Below are the code and all the weights of a small trained network. Each question names an input and a class and asks about switching units off, where a switched-off unit gives its printed mean instead of its output.

import numpy as np


def w(rows, s, z=0):
    codes = np.array(rows[::2]) - 128.0
    scale = np.full(codes.shape[1], s)
    scale[-1] = z or s
    return codes * scale


def norm(h):
    return h / np.sqrt((h * h).mean(-1, keepdims=True) + 1e-5)


def f(y):
    return np.maximum(y, 0)


def log_softmax(a):
    a = a - a.max(-1, keepdims=True)
    return a - np.log(np.exp(a).sum(-1, keepdims=True))


def net(x, mask):
    res = np.array(x, float).reshape(1, 7) / 4 @ E
    u = 0
    for l in range(2):
        y = f(norm(res) @ A[l][:, :-1].T + A[l][:, -1])
        res = res + np.where(mask[u : u + 5], y, B[l][:, -1]) @ B[l][:, :-1]
        u += 5
    return log_softmax(norm(res)[-1] @ U[:, :-1].T + U[:, -1])


A, B = {}, {}
E = w([
[166,154,116,1,171],'x0',
[131,127,126,129,131],'x1',
[131,127,125,128,130],'x2',
[37,167,107,151,197],'x3',
[130,129,124,128,128],'x4',
[93,36,69,116,125],'x5',
[127,131,127,129,125],'x6',
],0.0083)
A[0] = w([
[253,144,196,159,53,83],'L0N1',
[168,47,158,84,31,126],'L0N2',
[119,199,195,143,156,99],'L0N3',
[208,128,160,84,101,3],'L0N4',
[107,167,161,212,99,51],'L0N5',
],0.011,0.0047)
B[0] = w([
[24,58,250,70,84,254],'L0N1',
[198,79,18,185,195,254],'L0N2',
[171,145,42,163,191,202],'L0N3',
[203,231,115,125,73,186],'L0N4',
[181,63,198,134,140,210],'L0N5',
],0.012,0.0066)
A[1] = w([
[115,124,168,252,59,51],'L1N1',
[108,94,138,231,132,83],'L1N2',
[62,68,129,100,127,148],'L1N3',
[169,158,155,127,72,5],'L1N4',
[106,133,103,170,167,93],'L1N5',
],0.015,0.0024)
B[1] = w([
[131,120,94,10,234,231],'L1N1',
[125,176,133,238,9,255],'L1N2',
[52,148,107,102,133,208],'L1N3',
[193,172,164,96,6,154],'L1N4',
[157,133,194,95,133,190],'L1N5',
],0.013,0.008)
U = w([
[99,52,234,77,71,240],'0',
[196,192,213,225,121,127],'1',
[142,28,71,206,72,195],'2',
[25,167,133,195,69,6],'3',
[241,172,196,61,38,126],'4',
[186,218,110,89,208,169],'5',
[249,67,48,83,138,124],'6',
[52,123,88,45,180,54],'7',
],0.014,0.0018)

Each question gives the input, the list of numbers given to net, and the class t.
The units are the neurons (one row each of A and B). Each row of codes is followed by its name. A weight is (code - 128) times the scale printed after its matrix; where a second scale follows, it is the last column's (A, B and U).
mask holds one flag per neuron, layer by layer. A switched-off neuron (its flag False) gives its mean, the last column of its row in B, instead of its output. The means were averaged over made-up inputs and are rounded, as every weight is.
A unit's drop is (log p(t) with every unit on - log p(t) with that unit switched off) / (log p(t) with every unit on - log p(t) with every unit switched off).
The circuit of an input: a set's keep is (log p(t) with only the set's units on - log p(t) with every unit switched off) / (log p(t) with every unit on - log p(t) with every unit switched off). Starting from all 10 units, units are removed one at a time, each time the one whose removal leaves the highest keep (on an exact tie, the one counted first), for as long as the keep stays at least 0.8.
units of the circuit, in order: the units of the circuit, biggest drop first
most important unit: the unit with the biggest drop
top k neurons: the k neurons with the biggest drops, biggest first
top k neurons in layer l: the k neurons of layer l with the biggest drops, biggest first
drop when u is switched off: that unit's drop, to one decimal
input [-8,8,7,4,6,6,-8], class 3: top 3 neurons in layer 0	L0N2; L0N1; L0N3
input [-4,-3,7,5,5,8,7], class 3: units of the circuit, in order	L1N2; L0N2
input [-7,6,0,0,1,-4,-8], class 0: top 4 neurons	L0N5; L0N2; L1N1; L0N1
input [3,6,4,1,-7,7,2], class 7: units of the circuit, in order	L1N3
input [-6,7,5,0,0,-8,-7], class 0: top 2 neurons	L0N1; L0N2
input [-5,3,4,1,-4,0,0], class 1: top 3 neurons	L0N1; L1N2; L0N5
input [-4,7,0,7,-4,8,1], class 3: top 2 neurons in layer 0	L0N2; L0N1
input [-6,5,7,1,7,2,-4], class 3: top 3 neurons	L1N2; L0N4; L0N2
input [-1,-6,2,-6,2,3,2], class 2: units of the circuit, in order	L0N2; L0N1; L1N1
input [0,-4,8,6,-7,1,-8], class 3: top 2 neurons in layer 1	L1N1; L1N4
input [-8,-3,7,4,2,4,-8], class 3: units of the circuit, in order	L1N2; L0N2; L1N1
input [-8,-6,-6,6,-6,8,-8], class 3: top 2 neurons	L1N2; L0N2
input [-6,7,8,-5,7,0,-5], class 0: top 3 neurons	L0N1; L0N3; L1N1
input [-5,-2,-4,-8,6,-5,0], class 0: top neuron	L0N1
input [-8,-3,-8,3,-4,5,5], class 3: top 4 neurons	L1N2; L0N2; L0N1; L1N1
input [-7,2,-2,2,7,7,-5], class 3: top 2 neurons	L1N2; L0N2
input [-2,5,-3,-1,1,-6,-2], class 0: top 2 neurons	L0N1; L0N5
input [-5,6,8,6,2,-1,0], class 1: top 2 neurons	L1N2; L0N1
input [-3,-7,-1,6,2,7,-8], class 3: drop when L0N1 is switched off	0.2
input [-5,-3,-3,-7,6,-3,8], class 0: drop when L0N1 is switched off	1.7
input [-1,-3,-8,5,2,8,3], class 3: most important unit	L1N1
input [-8,-3,0,-6,3,-8,-8], class 0: drop when L0N1 is switched off	1.0
